Below are the code and all the weights of a small trained network. Each question names an input and a class and asks about switching units off, where a switched-off unit gives its printed mean instead of its output.

import numpy as np


def w(rows, s, z=0):
    codes = np.array(rows[::2]) - 128.0
    scale = np.full(codes.shape[1], s)
    scale[-1] = z or s
    return codes * scale


def norm(h):
    return h / np.sqrt((h * h).mean(-1, keepdims=True) + 1e-5)


def f(y):
    return np.maximum(y, 0)


def log_softmax(a):
    a = a - a.max(-1, keepdims=True)
    return a - np.log(np.exp(a).sum(-1, keepdims=True))


def net(x, mask):
    res = np.array(x, float).reshape(1, 8) / 4 @ E
    u = 0
    for l in range(3):
        y = f(norm(res) @ A[l][:, :-1].T + A[l][:, -1])
        res = res + np.where(mask[u : u + 6], y, B[l][:, -1]) @ B[l][:, :-1]
        u += 6
    return log_softmax(norm(res)[-1] @ U[:, :-1].T + U[:, -1])


A, B = {}, {}
E = w([
[85,153,163,121,131,194,150,159,122,207,193],'x0',
[132,125,160,152,133,161,70,148,202,178,104],'x1',
[59,120,100,51,191,120,122,159,184,87,193],'x2',
[181,140,57,100,82,101,90,79,67,145,185],'x3',
[136,136,95,123,203,172,174,144,125,111,80],'x4',
[96,113,137,83,132,133,172,153,114,102,164],'x5',
[131,153,154,125,144,248,98,90,113,146,150],'x6',
[101,79,86,130,53,131,178,128,125,114,154],'x7',
],0.011)
A[0] = w([
[120,119,168,123,89,127,101,100,165,123,209,59],'L0N1',
[189,212,127,170,62,101,113,146,189,92,117,97],'L0N2',
[54,26,55,75,93,12,236,157,93,119,220,28],'L0N3',
[108,146,86,127,194,92,125,139,177,45,14,3],'L0N4',
[94,118,175,87,90,172,37,161,112,25,171,102],'L0N5',
[51,123,4,69,200,206,132,192,25,151,253,10],'L0N6',
],0.0067,0.0049)
B[0] = w([
[74,130,136,71,133,105,81,59,136,140,68,160],'L0N1',
[149,161,76,14,151,159,128,85,85,142,127,162],'L0N2',
[93,79,133,127,25,157,136,167,69,52,141,247],'L0N3',
[147,19,129,67,217,138,117,79,110,135,112,185],'L0N4',
[87,163,103,156,119,73,151,103,168,141,79,170],'L0N5',
[238,204,106,2,135,207,249,8,195,97,186,253],'L0N6',
],0.0087,0.0064)
A[1] = w([
[140,170,43,160,128,194,171,153,100,206,79,46],'L1N1',
[104,106,137,125,123,213,151,171,169,117,146,66],'L1N2',
[159,147,158,160,90,193,159,124,134,147,79,48],'L1N3',
[62,128,176,62,172,173,95,236,186,253,201,3],'L1N4',
[37,192,113,114,125,130,80,138,218,123,176,76],'L1N5',
[155,139,157,123,192,140,223,176,50,70,71,158],'L1N6',
],0.0065,0.0035)
B[1] = w([
[161,64,187,136,109,177,116,83,63,69,161,177],'L1N1',
[224,212,154,176,170,13,93,95,106,60,160,185],'L1N2',
[123,141,129,129,174,197,99,127,68,139,53,170],'L1N3',
[157,174,197,210,129,93,197,174,182,46,94,212],'L1N4',
[91,98,237,174,81,103,99,65,207,149,173,191],'L1N5',
[2,136,122,105,152,138,40,110,117,249,201,255],'L1N6',
],0.0079,0.0051)
A[2] = w([
[136,129,87,100,17,37,126,113,55,131,143,122],'L2N1',
[138,156,96,178,119,232,127,129,95,199,37,43],'L2N2',
[183,173,146,149,158,144,254,212,195,141,111,2],'L2N3',
[141,74,73,171,219,101,137,124,168,79,71,27],'L2N4',
[238,197,73,151,98,26,55,127,67,134,139,41],'L2N5',
[199,126,97,222,118,154,124,71,58,176,81,64],'L2N6',
],0.0087,0.0023)
B[2] = w([
[124,136,85,195,157,91,158,187,110,123,136,254],'L2N1',
[90,62,82,91,75,209,157,151,114,55,83,199],'L2N2',
[220,175,85,178,147,153,103,212,81,110,176,178],'L2N3',
[144,75,130,37,172,40,47,180,168,116,89,181],'L2N4',
[155,181,98,187,169,37,97,107,122,254,189,205],'L2N5',
[219,83,178,124,46,196,109,118,128,176,81,218],'L2N6',
],0.0095,0.0071)
U = w([
[6,182,178,97,210,125,141,154,42,173,121,4],'0',
[110,68,99,34,250,68,62,166,155,120,43,178],'1',
[213,163,72,184,107,11,75,117,62,248,148,92],'2',
[163,210,102,33,153,166,199,70,133,85,228,171],'3',
[170,86,155,155,64,224,94,138,59,158,27,194],'4',
[135,199,201,220,190,139,134,239,174,82,123,80],'5',
[64,162,193,148,84,78,82,90,221,136,127,60],'6',
[60,92,44,138,33,41,188,208,55,49,168,159],'7',
],0.014,0.0039)

Each question gives the input, the list of numbers given to net, and the class t.
The units are the neurons (one row each of A and B). Each row of codes is followed by its name. A weight is (code - 128) times the scale printed after its matrix; where a second scale follows, it is the last column's (A, B and U).
mask holds one flag per neuron, layer by layer. A switched-off neuron (its flag False) gives its mean, the last column of its row in B, instead of its output. The means were averaged over made-up inputs and are rounded, as every weight is.
A unit's drop is (log p(t) with every unit on - log p(t) with that unit switched off) / (log p(t) with every unit on - log p(t) with every unit switched off).
The circuit of an input: a set's keep is (log p(t) with only the set's units on - log p(t) with every unit switched off) / (log p(t) with every unit on - log p(t) with every unit switched off). Starting from the 12 units with the biggest drops (on a tie, the unit counted first), units are removed one at a time, each time the one whose removal leaves the highest keep (on an exact tie, the one counted first), for as long as the keep stays at least 0.8.
units of the circuit, in order: the units of the circuit, biggest drop first
k most important neurons: the k neurons with the biggest drops, biggest first
top k neurons in layer l: the k neurons of layer l with the biggest drops, biggest first
drop when u is switched off: that unit's drop, to one decimal
input [6,4,4,-8,-5,-3,8,6], class 5: units of the circuit, in order : [L1N4]
input [5,3,5,2,-4,0,0,-5], class 6: 2 most important neurons : [L1N5 L0N1]
input [8,-1,-3,8,2,-2,6,-6], class 4: 2 most important neurons : [L2N6 L2N2]
input [-6,-3,-5,-3,-6,1,-8,0], class 2: 2 most important neurons : [L2N5 L2N2]
input [3,-4,-3,-3,-6,3,3,2], class 7: units of the circuit, in order : [L0N6 L2N6]
input [-8,-6,-3,-6,3,8,7,4], class 0: units of the circuit, in order : [L1N6 L0N6]
input [7,2,2,-7,1,7,-1,2], class 5: 2 most important neurons : [L1N4 L2N3]
input [0,3,-2,-5,2,5,1,5], class 5: 2 most important neurons : [L1N2 L0N6]
input [0,-5,-5,-4,-8,2,1,-1], class 2: 3 most important neurons : [L0N3 L0N6 L2N1]
input [4,1,-6,6,-3,-8,3,-1], class 4: 3 most important neurons : [L2N6 L2N2 L1N2]
input [8,4,-3,-5,4,-4,-1,6], class 5: 3 most important neurons : [L1N4 L2N3 L1N2]
input [-7,-5,8,5,-2,-3,-1,-5], class 2: 2 most important neurons : [L2N5 L2N2]
input [3,2,-1,-7,6,3,6,6], class 5: top 2 neurons in layer 1 : [L1N2 L1N4]
input [0,3,-1,-6,4,-8,-1,-1], class 1: units of the circuit, in order : [L2N4]
input [-6,1,-7,-6,5,-7,-5,-6], class 1: 2 most important neurons : [L2N4 L0N4]
input [5,-1,4,0,0,-8,1,-3], class 5: top 2 neurons in layer 1 : [L1N4 L1N6]
input [6,7,5,0,-4,1,3,4], class 6: 3 most important neurons : [L1N5 L0N1 L0N5]
input [8,8,3,-4,-5,4,7,0], class 5: 3 most important neurons : [L1N4 L2N3 L1N6]
input [-1,-1,7,4,-3,-2,-4,-8], class 2: top 2 neurons in layer 1 : [L1N6 L1N4]
input [-6,-2,0,-4,0,4,2,3], class 1: units of the circuit, in order : [L0N4]
input [-3,1,-3,-3,-4,5,5,8], class 7: top 2 neurons in layer 2 : [L2N1 L2N6]
input [4,5,6,7,-2,-7,5,-5], class 6: top 2 neurons in layer 1 : [L1N5 L1N4]
input [-6,6,-8,-7,-2,6,-5,3], class 1: drop when L0N6 is switched off : 0.1
